Below are the code and all the weights of a small trained network. Each question names an input and a class and asks about switching units off, where a switched-off unit gives its printed mean instead of its output.

import numpy as np


def w(rows, s, z=0):
    codes = np.array(rows[::2]) - 128.0
    scale = np.full(codes.shape[1], s)
    scale[-1] = z or s
    return codes * scale


def norm(h):
    return h / np.sqrt((h * h).mean(-1, keepdims=True) + 1e-5)


def f(y):
    return np.maximum(y, 0)


def log_softmax(a):
    a = a - a.max(-1, keepdims=True)
    return a - np.log(np.exp(a).sum(-1, keepdims=True))


def net(x, mask):
    res = np.array(x, float).reshape(1, 6) / 4 @ E
    u = 0
    for l in range(2):
        y = f(norm(res) @ A[l][:, :-1].T + A[l][:, -1])
        res = res + np.where(mask[u : u + 5], y, B[l][:, -1]) @ B[l][:, :-1]
        u += 5
    return log_softmax(norm(res)[-1] @ U[:, :-1].T + U[:, -1])


A, B = {}, {}
E = w([
[152,80,229,15,253,134],'x0',
[159,159,55,129,60,84],'x1',
[93,99,80,173,221,75],'x2',
[95,172,111,143,97,140],'x3',
[137,177,92,69,138,210],'x4',
[148,138,135,158,155,154],'x5',
],0.0066)
A[0] = w([
[41,28,139,125,87,13,83],'0.n1',
[134,254,73,42,216,157,254],'0.n2',
[158,109,67,248,149,217,244],'0.n3',
[175,22,139,149,27,111,183],'0.n4',
[112,214,214,101,223,103,59],'0.n5',
],0.0068,0.0022)
B[0] = w([
[150,169,145,175,60,216,206],'0.n1',
[145,1,124,138,50,113,255],'0.n2',
[100,58,164,25,74,171,233],'0.n3',
[151,93,129,146,105,229,214],'0.n4',
[131,117,94,68,90,65,209],'0.n5',
],0.0068,0.005)
A[1] = w([
[138,96,181,255,136,80,189],'1.n1',
[53,56,23,174,189,109,85],'1.n2',
[95,125,143,107,24,241,158],'1.n3',
[96,92,148,126,112,171,252],'1.n4',
[159,44,87,231,116,118,147],'1.n5',
],0.0089,0.0012)
B[1] = w([
[179,174,122,119,1,146,156],'1.n1',
[214,169,151,146,209,241,161],'1.n2',
[145,95,127,128,213,181,251],'1.n3',
[15,128,29,171,59,159,182],'1.n4',
[126,86,126,88,230,148,181],'1.n5',
],0.0096,0.012)
U = w([
[135,191,158,80,177,178,94],'0',
[130,119,148,121,100,136,137],'1',
[73,127,151,108,137,128,149],'2',
[83,93,119,144,131,92,171],'3',
[66,137,102,101,144,100,156],'4',
[88,132,140,103,128,88,196],'5',
[51,252,138,122,130,57,1],'6',
],0.011,0.0037)

Each question gives the input, the list of numbers given to net, and the class t.
The units are the neurons (one row each of A and B). Each row of codes is followed by its name. A weight is (code - 128) times the scale printed after its matrix; where a second scale follows, it is the last column's (A, B and U).
mask holds one flag per neuron, layer by layer. A switched-off neuron (its flag False) gives its mean, the last column of its row in B, instead of its output. The means were averaged over made-up inputs and are rounded, as every weight is.
A unit's drop is (log p(t) with every unit on - log p(t) with that unit switched off) / (log p(t) with every unit on - log p(t) with every unit switched off).
The circuit of an input: a set's keep is (log p(t) with only the set's units on - log p(t) with every unit switched off) / (log p(t) with every unit on - log p(t) with every unit switched off). Starting from all 10 units, units are removed one at a time, each time the one whose removal leaves the highest keep (on an exact tie, the one counted first), for as long as the keep stays at least 0.8.
units of the circuit, in order: the units of the circuit, biggest drop first
unit that matters most: the unit with the biggest drop
top k neurons: the k neurons with the biggest drops, biggest first
top k neurons in layer l: the k neurons of layer l with the biggest drops, biggest first
drop when u is switched off: that unit's drop, to one decimal
input [5,6,8,-6,-2,-7], class 0: unit that matters most => 1.n2
input [1,-7,7,0,-7,0], class 0: units of the circuit, in order => [1.n2 1.n1]
input [-6,6,8,-5,-7,-4], class 0: units of the circuit, in order => [1.n2 0.n2]
input [6,6,3,1,-7,-3], class 1: top 2 neurons => [1.n1 0.n1]
input [-4,4,6,0,-6,-4], class 0: top 2 neurons in layer 1 => [1.n2 1.n5]
input [4,-6,7,4,-5,-2], class 0: top 2 neurons => [1.n2 0.n3]
input [4,3,2,1,-8,-1], class 1: top 2 neurons => [1.n1 0.n3]
input [-5,6,-7,-7,-7,4], class 0: top 2 neurons in layer 1 => [1.n3 1.n5]
input [-6,0,8,3,3,1], class 0: drop when 1.n2 is switched off => 0.9
input [0,1,8,8,-2,5], class 0: drop when 0.n4 is switched off => 0.1
input [3,2,8,8,-4,2], class 0: drop when 0.n4 is switched off => 0.0
